Each row has a name. Each piece below is followed by the name of the row it came from, unless a question asks for something else. Each question is about the rows just above it.

Columns, left to right: T Q W S X
[139 121 120 126 141]  rodi
[148 124 113 124 153]  viza
[165  96  94 119 178]  Seto
[ 86 164 167 138  71]  rusag
[128 129 129 128 127]  goba
[141 116 116 125 146]  laf
[145 115 115 151 151]  kadot
[114 175 114 114 114]  Nik
[176  88  84 116 193]  duvos
[147 114 151 151 145]  Gure
How many times does kadot hold [115]?	2
Which row holds these entries in another order? [151 145 115 115 151]	kadot
Repeated in viza:	[124]
Which value appears more than once in Nik?	[114]
Count of [147] in viza:	0

Columns, left to right: G B E P M
[133 136 134 112  51] -> tok
[127 133 135 125 103] -> Tov
[129 120 139 113 127] -> domob
[120 133 139 148  88] -> sez
[117 132 120 143 186] -> vofa
Which row holds [133 136 134 112  51]?	tok
Put [186 143 120 132 117] back in order: which row is it?	vofa
Which column holds [112 125 113] top down?	P

Columns, left to right: U A R Z J H
[121 125 134  97 157 214] : Losir
[132 102 188 107  83  80] : lida
[ 82 190 101  78 129 110] : tilo
[120 127 137  91 157 211] : pes
[ 87 190 104  77 136  77] : buki
[172  64 155  64  64 149] : lirag
[155  70 155 178 155  70] : finit
[120  91 211 137 128 157] : gife
[ 83 188 102  80 133 107] : salof
[171  65 125  65 125 125] : Pem
How many times does Pem hold [66]?	0
[ 80  83 102 107 133 188] is which row reordered?	salof
Repeated in buki:	[77]
Which value appears more than once in lirag?	[64]
asked: [121 125 134  97 157 214]	Losir
Which row holds these entries in another order? [137  91 157 211 120 127]	pes
asked: [172  64 155  64  64 149]	lirag

Columns, left to right: D K N V
[166  97 101  87]  gepu
[152  45  62  88]  Tos
[177 102  90 108]  rugol
[139 128 130 129]  Pugu
[ 76 147 151 144]  Bis
[101 129 101 160]  Tob
[83 83 83 83]  Fusis
[141 133 127 130]  patog
[177  98  90 108]  lutut
[137  89  91 102]  Rus
[112 112 112 149]  sar
Which value appears more than once in Fusis?	[83]
Which column holds this, read top down? [ 88 108]	V
Which column holds [160  83 130 108 102] top down?	V
Repeated in Tob:	[101]
How many times does Pugu hold [128]?	1
Which value appears more than once in sar?	[112]

Columns, left to right: Fil gove Sebat Tora Lup
[ 90 108 114 146 150] = mag
[123 135 107 134 126] = taf
[168 168 168 195 122] = kosu
[105 107  43 195 122] = fazu
[105 107 190 186 150] = gukat
[176 121 113  78 151] = getep
[ 97 213  93 124 111] = vafo
[175 151  78 121 113] = Dod
Repeated in kosu:	[168]
[150  90 108 114 146] is which row reordered?	mag
Put [176  78 151 121 113] back in order: which row is it?	getep
[108 135] is in which column, read top down?	gove

Columns, left to right: soleb lidim lises Petol ravog tiru mak tele
[165 126 165  66  70 165 109 152] : Liso
[ 63 168  97 190  48 102 175 167] : Miv
[ 63 167  98 190  48 102 175 166] : dur
[ 62 168  97 191  47 102 176 167] : Sesen
[ 64 167  98 190  48 102 175 166] : lak
[152  66 165 109 165 165 125  70] : godu
[ 63 168  97 191  47 102  97 167] : nupib
[154  66 165 107 167 164 123  69] : Pef
[ 64 168  97 190  48 102 175 167] : dig
[152  67 165 109 165 165 125  70] : rifet
[ 63 168  46 191 166 176 102  97] : kat
[ 97 168 176 102 191 167  63  46] : lonu
[ 47  63  97  97 102 167 168 191] is which row reordered?	nupib
Which row holds these entries in another order? [191 167  63  46  97 168 176 102]	lonu
[ 66  70 109 125 152 165 165 165] is which row reordered?	godu
[ 63 154  64] is in which column, read top down?	soleb
Repeated in nupib:	[97]
[ 66 168  66 168  67] is in which column, read top down?	lidim

Columns, left to right: C L F Y
[ 55  55  54 126] : tevu
[200 201 201  60] : kipo
[200 202 201  60] : reku
[202 200 201  56] : Vova
[199 200 200  61] : lef
[99 56 56 94] : sipi
[200 201 200  56] : loni
[ 55  55  55 100] : Piziv
[200 202 202 201] : leb
[54 56 96 96] : sisef
[200 200 201  97] : dipal
[199 200 199  69] : vik
Which column holds this, read top down? [ 56 100 201]	Y
How many times does Piziv hold [100]?	1
Count of [96] in sisef:	2
How many times does leb hold [202]?	2

Columns, left to right: zuk meb dudul sef Zata Pidin resis
[ 62 200  90 190  49  65 205] -> gumit
[ 71 209  68 174  46  65 117] -> ret
[ 77 209  66 176  78  58 150] -> zorog
[197 162 133  51 202  57  49] -> bibog
[187  48 171  75 206 130  96] -> bupa
Count of [77] in zorog:	1
Put [ 90  65  62 200 205 190  49] back in order: which row is it?	gumit
Which column holds this, read top down? [ 68  66 133 171]	dudul

Columns, left to right: zivup nula girep dilo Zon Vilog Fezir Sive
[149 162 139 139 129 148 112 156]  dul
[145 116 131 118 112 164 141 129]  goze
[120 107 130 113 134 124 127 119]  Dusu
[133 130 142 152  62 122 131 117]  Zel
[118 131 164 141 129 112 144 116]  nefop
[120 127 147 127 127 117 135 124]  zed
[114  86 100  86 125 132  86 111]  Kedod
[133 145 130 137 139 130 131 136]  Vupum
Repeated in dul:	[139]
Which value appears more than once in Kedod?	[86]
[141 112 131 129 144 164 118 116] is which row reordered?	nefop
Count of [126] in zed:	0

Columns, left to right: Boto Sovo mit sulir fuvos Beko Beb tepo
[126 103 116 112 103 113 116 103] -> tik
[126  94 116 112 111 113 114 129] -> Nadop
[111 146 152 111 133 102 140  93] -> Ker
[115 101 129 106 123 101 149  97] -> zitan
[111 119 152 104 133 102 140  93] -> vafep
[117 161 135 123  92  82  56 146] -> Muv
[126 124  91 119 127 164 103 142] -> sado
[125 119  99 117  94 111  74 152] -> Ris
[102 126 102 110 128 125 126 103] -> Loga
[120 150  95 122  99 126  59  95] -> dula
[123 131 168 119 132  98 129  98] -> riv
[101 126 115 109 121 103 122 100] -> Pemab
Which column holds this, read top down? [103 111 133 123 133  92 127  94 128  99 132]	fuvos
How many times does tik hold [103]?	3
[103 129  93  97  93 146 142 152 103  95  98] is in which column, read top down?	tepo
Which value appears more than once in zitan?	[101]
Repeated in dula:	[95]

Columns, left to right: Mared nilof Fon Dageb vuk zus konad lefa zuka
[179  70 192 122  89 185 117 172  98] : sozo
[171 144 194  96 136  99 204 199 162] : libe
[ 82 165 169 131 131 189 206 144 167] : Bib
[ 69  74  61 109 185  87  70  71 191] : Sekeg
[163  96 173  83  83 163  83  83  57] : fafu
[ 70  54  70  94 143  92  97 173 203] : Les
[ 86 182  63 136 160 180 182 182 205] : ser
Which value appears more than once in ser?	[182]
Times [83] occurs in fafu:	4
Which column holds this, read top down? [ 70 144 165  74  96]	nilof
Which value appears more than once in Bib?	[131]

Columns, left to right: ramap taba nek bodek
[121 117 122 119] -> leve
[104 104 104 104] -> kapu
[117 117 113 117] -> Kegu
[151  58 175  99] -> Riruv
[138 148 119 106] -> lopi
Count of [104] in kapu:	4
Which value appears more than once in Kegu?	[117]
Put [ 58 175  99 151] back in order: which row is it?	Riruv

Columns, left to right: dolig fabem vavek bar Labas biru Kisir fuvi buzel Koti
[ 95 155 155 155 163 107 119  81  92 155]  gige
[128 172 116 147 182 105 119  78  95 182]  poga
[143 128 115 163 137 111 128  88  95 137]  feb
[114 184 116 137 198 106 115  74  92 198]  Limip
[106 200 117 136 217 103 113  65  91 217]  zar
[115 179 119 135 190 115 117  81 100 190]  zasi
[116 172 124 124 179 115 120 101 114 179]  gefif
[107 197 116 133 208 104 113  75  96 208]  mok
[123 147 126 125 151 123 124 117 124 151]  Tefi
Which column holds [163 182 137 198 217] top down?	Labas
Repeated in Limip:	[198]
The value that gige holds more than once:	[155]

Columns, left to right: Vetat gokuv vepas Tup
[163 127 105 158] = zuzot
[163 158 127 104] = Likik
[139 113 177 154] = rog
[138 177 113 154] = buzen
[ 99 102 124 150] = nuko
Which row holds these entries in another order? [158 105 127 163]	zuzot
Which column holds this, read top down? [163 163 139]	Vetat
Count of [154] in buzen:	1
Put [154 177 139 113] back in order: which row is it?	rog
Which row holds these entries in another order? [104 127 158 163]	Likik
[154 139 113 177] is which row reordered?	rog

Columns, left to right: pev megiz Garum Visag fene Puvin Deget
[129 126 115 139 127 124 139] = Vaba
[ 94 193 117 116 128 177 146] = fuv
[118 136 113 127 132 127 130] = div
[117 128 128 130 133 135 128] = koga
Count of [128] in koga:	3
The value that Vaba holds more than once:	[139]
[193 136 128] is in which column, read top down?	megiz
Which column holds [ 94 118] top down?	pev

Columns, left to right: vasez sida mape gifov guf
[ 68 120  68 196 148]  det
[ 68 152 197 121 197]  Vimeb
[ 68 120 197 152 197]  ket
[130 126 141 118 151]  Bana
Count of [197] in ket:	2
Which column holds [121 152 118] top down?	gifov
Put [197 152 197  68 120] back in order: which row is it?	ket
Times [152] occurs in ket:	1
The value that Vimeb holds more than once:	[197]
The value that det holds more than once:	[68]
Which row holds these entries in another order? [197 152 197 120  68]	ket

Columns, left to right: getu vogid beg gigub
[102 128 106  61]  Pip
[149 115 117 105]  lir
[128 100 120  64]  gito
[126 105 128  46]  popip
[ 84 103 120  62]  gagan
[ 85 204  85 103]  mur
[118 196  84 138]  gav
[138 102  79  79]  babef
The value that babef holds more than once:	[79]
Times [85] occurs in mur:	2

Columns, left to right: suzis Gulib maru nedor sokov
[ 95 102 111 130 107] = bafo
[ 95 106 107 103 130] = Gite
[ 95 111 107 103 130] = nul
[ 99 121  95 115  55] = daru
[126 120 106 111  86] = per
[ 79 110 142 169 145] = nage
[ 97 102 120 110 156] = natuv
[ 95 106 111  66 110] = tabo
[136 109 121  97 144] = mogi
[ 80 106 119 135 106] = kene
Times [107] occurs in bafo:	1
Put [111 107 103 130  95] back in order: which row is it?	nul
Which column holds [103 103 115] top down?	nedor
asked: [ 97 102 120 110 156]	natuv
Which column holds [107 130 130] top down?	sokov
Repeated in kene:	[106]

Columns, left to right: rares Pezi vek Dep
[200 129 112  86] = niku
[ 76  49  76 122] = fif
[122  76  76  50] = vil
Which row holds these entries in another order? [122  76  49  76]	fif
The value that vil holds more than once:	[76]
Repeated in fif:	[76]
Which row holds these entries in another order? [ 50 122  76  76]	vil
Which column holds [129  49] top down?	Pezi

Columns, left to right: fid pafo nof tobiv Tonu kal gur
[119 134 183 130 168 100  55] -> Kab
[ 55 111 167 144 126  93 100] -> famiv
[138 121  68 124 144 160  55] -> nuf
[145 126 105 145 145 169 169] -> mevul
[ 55 100 144 126 111 168  94] -> Por
[134 135 179  88 169 134  55] -> fepad
[137 122  72 125  87 157  55] -> sof
[144 126 100  94 111 167  55] -> dadop
Which row holds these entries in another order? [ 55 167 111  94 100 126 144]	dadop
Put [ 55 100 119 130 134 168 183] back in order: which row is it?	Kab
How many times does mevul hold [145]?	3
[167  55 144 126 100  94 111] is which row reordered?	dadop

Columns, left to right: gumib daso busur Gak
[141 109 141 109] = roze
[ 90 137 152 120] = nito
[151 139 151 151] = Sav
[141 109 141 109] is in which row?	roze
Which column holds this, read top down? [152 151]	busur
Which value appears more than once in Sav?	[151]
Count of [151] in Sav:	3

Columns, left to right: luf tev zake nela fuzu Fazok dar nobur rumab
[126 179 108  90  97 148 193 178 193] : Dav
[201  80 179 201 152 152 115  90 197] : fur
[193 108 180 126 193  90 148  97 178] : Nefet
How many times does fur hold [200]?	0
Which column holds [148 152] top down?	Fazok
Count of [180] in Nefet:	1
Put [178  97 148  90 193 126 180 108 193] back in order: which row is it?	Nefet
Which column holds [90 97] top down?	nobur
Which column holds [179  80] top down?	tev

Columns, left to right: purof bavol Nuz pofa
[ 95 119  82 103] = Kima
[107 189 104  88] = mizev
[84 98 84 84] = Birit
[139 112  97  63] = sibur
[ 95 151 151 188] = Rafop
The value that Rafop holds more than once:	[151]
Which column holds this, read top down? [88 84 63]	pofa
Repeated in Birit:	[84]
How many times does Rafop hold [188]?	1
Which row holds these entries in another order? [ 88 104 189 107]	mizev

Columns, left to right: Guvur nanam Kap Zis
[125  70  73 112] : zeg
[70 70 70 73] : viv
[ 76 126 119  69] : vefik
[ 95 122 120  85] : Nur
[119 121  73 172] : ruba
[119 124  92 123] : laz
[ 82 120 110 132] : temi
[105 121 108 165] : Tir
[126 122  45 119] : pelot
Put [73 70 70 70] back in order: which row is it?	viv
[ 69 119 126  76] is which row reordered?	vefik
Repeated in viv:	[70]
Which column holds [125  70  76] top down?	Guvur

Columns, left to right: Roz sevu geb Dilez vaden Kimir Genur gibu zovir kibav
[133 140 108  98 155 183 108 114  74 106] : sevet
[111 122 101 124 107 164 139 106 115 106] : fegom
[117 112 170 141 136 129 108 139 123 115] : fita
[101  98 167  98 112 115  84 153 140 111] : zupuv
[142 117 117 116 157 109 131 131 141 148] : Voto
[135 130 131 121 154 116 100 150 142 141] : dore
[163 150 111 107 141  92 158 126 156 172] : Dob
[133 126 131 123 173 120  77 158 135 137] : tafi
[154 131 142 131 150 121 116 141 135 100] : Nin
[184 156  85 111 139  72 188 105 197 197] : Zate
[106  76  93 197 107 173 172  81 128 119] : Ruri
[159 131 171 148  73 171 183 144 175 157] : gez
Count of [111] in zupuv:	1
How many times does Voto hold [116]?	1
Which row holds these entries in another order? [141 142 150 100 116 154 121 131 130 135]	dore
Times [156] occurs in Zate:	1

Columns, left to right: dak tafo goguk fen nisi
[111 111 158 132 111] -> mufu
[147  99 143 108 100] -> Kuv
[ 69 195 158 132 111] -> rikeg
[111  68 158 132 104] -> Fidib
How many times does Kuv hold [147]?	1
Which row holds these entries in another order? [111 158 111 132 111]	mufu
The value that mufu holds more than once:	[111]
Count of [111] in mufu:	3
Which column holds [143 158 158] top down?	goguk
Put [111 132 158 111 111] back in order: which row is it?	mufu

Columns, left to right: zepid mesak muriz kag geduz pim mon
[118 137 137 118 137 142 118] : lig
[102 102 194 136 102 136 136] : Kan
[194 173 118 102 142 138 137] : lub
Times [136] occurs in Kan:	3
[136 137] is in which column, read top down?	mon
Which column holds this, read top down? [102 194]	zepid
Which row holds these entries in another order? [137 118 118 137 142 137 118]	lig
Times [137] occurs in lig:	3

Columns, left to right: zudo nitov tig beme Mapa dumip sako Zaro bepap
[ 94  67 136 122  62 127  97  74 128] = metud
[124 116 107 116 191 105 113 186 114] = Zuko
[149 154  84  73  93  84 138  94  95] = Dip
[141 104  92  84 177  72 113 177  96] = bok
[118 188  79 110 131 119 146 128 121] = Bonag
[117  99 130  99  90  97  93  99 109] = zuvus
[116 116 191 186 114 105 113 124 108] = fol
[120 173  91 102  75 118 142  77 117] = refig
[ 81  65 149 142  58 148  92  70 140] = kufa
[126  89 104  97 157  87 105 159 106] = Repuf
[140  90 105  66  78  68 108  86  89] = mavul
Which row holds these entries in another order? [105 107 113 114 116 116 124 186 191]	Zuko
Which value appears more than once in Dip?	[84]
[ 97 113 138 113 146  93 113] is in which column, read top down?	sako
[114  95  96 121 109 108] is in which column, read top down?	bepap
The value that zuvus holds more than once:	[99]
Which column holds [113 138 113 146  93 113 142  92] top down?	sako
Where do [149 154  84  73  93  84 138  94  95] appear?	Dip

Columns, left to right: Pige karo Sepan tepi sulad Vin
[116 167 139 182 174 142] -> bepi
[133 112 180 150  99 150] -> Mulug
[106 171 142 134 161 181] -> sipoz
[148 148 176 154  98 148] -> dez
[134 181 134 134 180 143] -> bek
Times [99] occurs in Mulug:	1
Repeated in dez:	[148]
[180 134 143 181 134 134] is which row reordered?	bek
Times [148] occurs in dez:	3
Which column holds this, read top down? [133 106 148]	Pige
The value that Mulug holds more than once:	[150]
Times [179] occurs in bek:	0

Columns, left to right: kisod dedu depe zemab Bisuz
[151 139  96  99  99]  meram
[152 117 189 123 183]  lored
[183 114 164 111 175]  migim
[214 110 144 111 198]  Zisu
[152 145 134 111 135]  Bil
[148 127 151 111 139]  Guv
Which value appears more than once in meram?	[99]
[214 144 110 111 198] is which row reordered?	Zisu
[ 96  99  99 139 151] is which row reordered?	meram

Columns, left to right: piz masu sisu tubi lagu fafa kidek purip
[134 113 188 121  69  73 163  97] : lisup
[130 111 111 130  80 112 127 130] : goguz
[ 63 182 148 130 113 101 130 127] : leke
[111 182] is in which column, read top down?	masu
[121 130] is in which column, read top down?	tubi
[130 130] is in which column, read top down?	tubi
[130  63] is in which column, read top down?	piz
Times [112] occurs in goguz:	1
Which value appears more than once in leke?	[130]

Columns, left to right: vem Kof Nipad kel
[163 163 125 113] -> rop
[122 127 117 137] -> bez
[152  67 125 113] -> zamo
[135 111 191 160] -> gop
[149 164 122 145] -> sil
[122 101 117 137] -> tivas
[168  64 158 162] -> Kuz
[168 157  66  42] -> bopu
[185 143 139 124] -> Ditab
How many times does bopu hold [66]?	1
How many times does rop hold [124]?	0

Columns, left to right: Nas Bape sov vot
[110 134 143 128] = geron
[126 201  69 115] = Dib
[114 148 132 160] = Bezu
[116 184 144 129] = tiv
[159 127 109 136] = rozus
[103 154 106 108] = Suso
[143 134 110 127] = lik
[154 117 148  97] = kero
[131 131 131 129] = Pove
[142 178 118 169] = Mogo
[155 160 181 143] = vanav
Put [128 143 134 110] back in order: which row is it?	geron
Which row holds these entries in another order? [154  97 148 117]	kero
How many times does Pove hold [131]?	3

Columns, left to right: vomom lodil Gusul raro viseg molev
[ 52  96  96  88 133 176] : resud
[ 41 126  87  92  86 128] : Kile
[ 86  41 128 128  92 126] : Pofi
[126  88  40  92  86 128] : bubu
[133  52  88  95  96 176] : Kod
[176 133  88  96  96  52] is which row reordered?	resud
Which row holds these entries in another order? [176  52  96  96  88 133]	resud
[128  41 126  87  92  86] is which row reordered?	Kile
[86 92] is in which column, read top down?	viseg
Put [ 41  86  92 126 128 128] back in order: which row is it?	Pofi
Times [41] occurs in Kile:	1
The value that Pofi holds more than once:	[128]

Columns, left to right: buz dobo dileb rezu
[163 152 178 118] = gibob
[ 91  61  73 113] = Keb
[175 139 164 139] = gobe
[103  83  80 117] = zoki
[101  94  58 113] = pibar
[174 174 128 128] = gume
[146 146 146 125] = nok
[175 161 214 133] = zonap
Times [174] occurs in gume:	2
The value that nok holds more than once:	[146]
Which column holds this, read top down? [113 139 117 113 128]	rezu
Repeated in gobe:	[139]
asked: [175 161 214 133]	zonap

Columns, left to right: sab Pav sud zime migus foful
[114 107  94 115 120 111]  Poze
[130 130 112 126 135 147]  vav
[ 87 114 116 101 129 152]  Vig
[130 132  94 132 125 127]  Puv
[105 103 103 106 142  65]  sefo
[133 124 101 134 121 132]  teb
[176 116 103 142 106 106]  sufef
[117 122  92  93 109 121]  Lodap
[113 109 153 153 100 129]  nisas
[103 106 156 154  79 162]  kude
[123 127 123 127 127 112]  sigib
[ 65 116 103 142 106 106]  zat
Count of [111] in vav:	0
How many times does sigib hold [127]?	3
Which column holds this, read top down? [115 126 101]	zime
Times [130] occurs in Puv:	1
[ 65 142 106 103 106 116] is which row reordered?	zat
[106 121 129] is in which column, read top down?	foful
The value that sefo holds more than once:	[103]

Columns, left to right: Bege Tirep Febe tabe Tet
[162  68 145 170 164]  danab
[170  67 162 164 145]  kuzis
[145 164 162 169  68]  Zafo
[176 214 180 209 184]  Kotu
Put [ 68 145 162 164 169] back in order: which row is it?	Zafo
asked: [162  68 145 170 164]	danab
[ 68 145 162 164 170] is which row reordered?	danab

Columns, left to right: vamul davol Niti budo vor pas
[149 104 104 134 149 100] -> Gavo
[145 150 134 134 114 100] -> nupa
[132 168  93  93 132 146] -> duta
[145 150 145 145 145 134] -> Koz
[175 176  80  91  86 129] -> maz
[145 145 145 144 145 164] -> Defef
Times [164] occurs in Defef:	1
How many times does duta hold [93]?	2
How many times does Defef hold [146]?	0
Count of [148] in Gavo:	0
Which row holds these entries in another order? [132 146 132 168  93  93]	duta
Put [100 114 134 134 145 150] back in order: which row is it?	nupa
Repeated in Koz:	[145]

